Below are the code and all the weights of a small trained network. Each question names an input and a class and asks about switching units off, where a switched-off unit gives its printed mean instead of its output.

import numpy as np


def w(rows, s, z=0):
    codes = np.array(rows[::2]) - 128.0
    scale = np.full(codes.shape[1], s)
    scale[-1] = z or s
    return codes * scale


def f(y):
    return np.maximum(y, 0)


def log_softmax(a):
    a = a - a.max(-1, keepdims=True)
    return a - np.log(np.exp(a).sum(-1, keepdims=True))


def net(x, mask):
    res = np.array(x, float).reshape(1, 7) / 4 @ E
    y = f(res @ A[0][:, :-1].T + A[0][:, -1])
    res = res + np.where(mask, y, B[0][:, -1]) @ B[0][:, :-1]
    return log_softmax(res[-1] @ U[:, :-1].T + U[:, -1])


A, B = {}, {}
E = w([
[140,87,165,145,112,117,89,112,156,81],'x0',
[122,176,98,77,79,200,72,145,148,204],'x1',
[97,82,125,87,103,101,77,47,78,65],'x2',
[184,143,161,152,217,244,71,138,114,106],'x3',
[57,90,148,152,156,254,60,75,23,49],'x4',
[108,174,55,20,82,181,172,74,169,187],'x5',
[53,123,126,80,89,137,96,70,172,136],'x6',
],0.01)
A[0] = w([
[170,195,114,143,136,185,149,161,177,193,199],'neuron 1',
[180,160,111,148,140,96,189,189,122,188,186],'neuron 2',
[91,143,42,96,80,109,129,45,112,113,176],'neuron 3',
[142,74,149,113,81,64,123,123,128,136,142],'neuron 4',
[118,139,149,64,91,164,95,70,70,82,149],'neuron 5',
[173,123,137,149,180,133,134,204,134,131,173],'neuron 6',
[139,157,147,136,137,84,180,177,141,165,195],'neuron 7',
[116,116,196,181,79,9,111,97,141,95,209],'neuron 8',
[125,169,75,54,80,112,148,123,104,144,142],'neuron 9',
[129,182,73,100,62,162,120,105,125,155,166],'neuron 10',
[107,175,83,58,71,153,109,81,132,175,235],'neuron 11',
[131,136,135,116,181,186,95,162,124,68,251],'neuron 12',
[138,72,205,213,195,136,122,113,75,72,254],'neuron 13',
[127,116,155,130,76,93,156,162,134,157,95],'neuron 14',
],0.012,0.0038)
B[0] = w([
[95,176,176,121,164,61,131,117,179,218,221],'neuron 1',
[216,195,58,161,117,42,188,227,136,128,217],'neuron 2',
[140,21,72,40,120,175,239,124,62,133,208],'neuron 3',
[61,69,86,105,114,72,165,168,177,68,179],'neuron 4',
[116,36,85,201,176,188,103,61,40,159,202],'neuron 5',
[176,200,147,178,109,108,90,136,93,108,192],'neuron 6',
[164,220,50,90,61,43,169,154,154,108,201],'neuron 7',
[70,64,126,48,105,138,86,186,210,29,217],'neuron 8',
[205,91,55,93,118,199,173,132,91,217,199],'neuron 9',
[144,123,100,95,176,185,177,87,117,216,202],'neuron 10',
[112,80,103,52,162,254,187,104,116,208,232],'neuron 11',
[106,170,220,203,218,104,87,92,140,144,201],'neuron 12',
[85,95,157,213,145,166,27,187,32,55,249],'neuron 13',
[115,142,139,102,58,95,106,168,173,99,172],'neuron 14',
],0.0081,0.02)
U = w([
[43,58,120,35,47,50,106,159,219,60,108],'0',
[94,203,169,105,149,164,103,86,210,234,187],'1',
[226,250,85,133,86,42,173,208,151,170,145],'2',
[98,111,213,251,187,140,24,94,1,38,165],'3',
[136,52,51,49,89,190,170,38,45,191,5],'4',
],0.0087,0.003)

Each question gives the input, the list of numbers given to net, and the class t.
The units are the neurons (one row each of A and B). Each row of codes is followed by its name. A weight is (code - 128) times the scale printed after its matrix; where a second scale follows, it is the last column's (A, B and U).
mask holds one flag per neuron, in row order. A switched-off neuron (its flag False) gives its mean, the last column of its row in B, instead of its output. The means were averaged over made-up inputs and are rounded, as every weight is.
A unit's drop is (log p(t) with every unit on - log p(t) with that unit switched off) / (log p(t) with every unit on - log p(t) with every unit switched off).
The circuit of an input: a set's keep is (log p(t) with only the set's units on - log p(t) with every unit switched off) / (log p(t) with every unit on - log p(t) with every unit switched off). Starting from the 12 units with the biggest drops (on a tie, the unit counted first), units are removed one at a time, each time the one whose removal leaves the highest keep (on an exact tie, the one counted first), for as long as the keep stays at least 0.8.
circuit, biggest first: the units of the circuit, biggest drop first
top k neurons: the k neurons with the biggest drops, biggest first
drop when u is switched off: that unit's drop, to one decimal
input [3,2,-2,-8,-7,6,0], class 4: top 2 neurons	[neuron 11; neuron 3]
input [-1,1,-7,6,2,7,-5], class 1: circuit, biggest first	[neuron 1]
input [7,6,-6,-1,0,0,0], class 2: top 2 neurons	[neuron 5; neuron 12]
input [2,-7,1,-6,4,2,4], class 0: top 2 neurons	[neuron 8; neuron 11]
input [1,0,5,3,-2,4,-8], class 2: top 2 neurons	[neuron 13; neuron 11]
input [2,-2,3,1,8,4,3], class 3: top 3 neurons	[neuron 12; neuron 9; neuron 13]
input [2,-2,8,-8,4,-4,0], class 0: top 2 neurons	[neuron 8; neuron 4]
input [-2,1,5,7,-4,1,-4], class 3: top 2 neurons	[neuron 7; neuron 9]
input [-1,-8,7,-5,-8,0,-6], class 0: drop when neuron 8 is switched off	1.3
input [3,-2,1,-6,-3,2,-2], class 0: drop when neuron 6 is switched off	0.0
input [6,-3,3,-1,-8,-4,-4], class 0: drop when neuron 8 is switched off	1.4
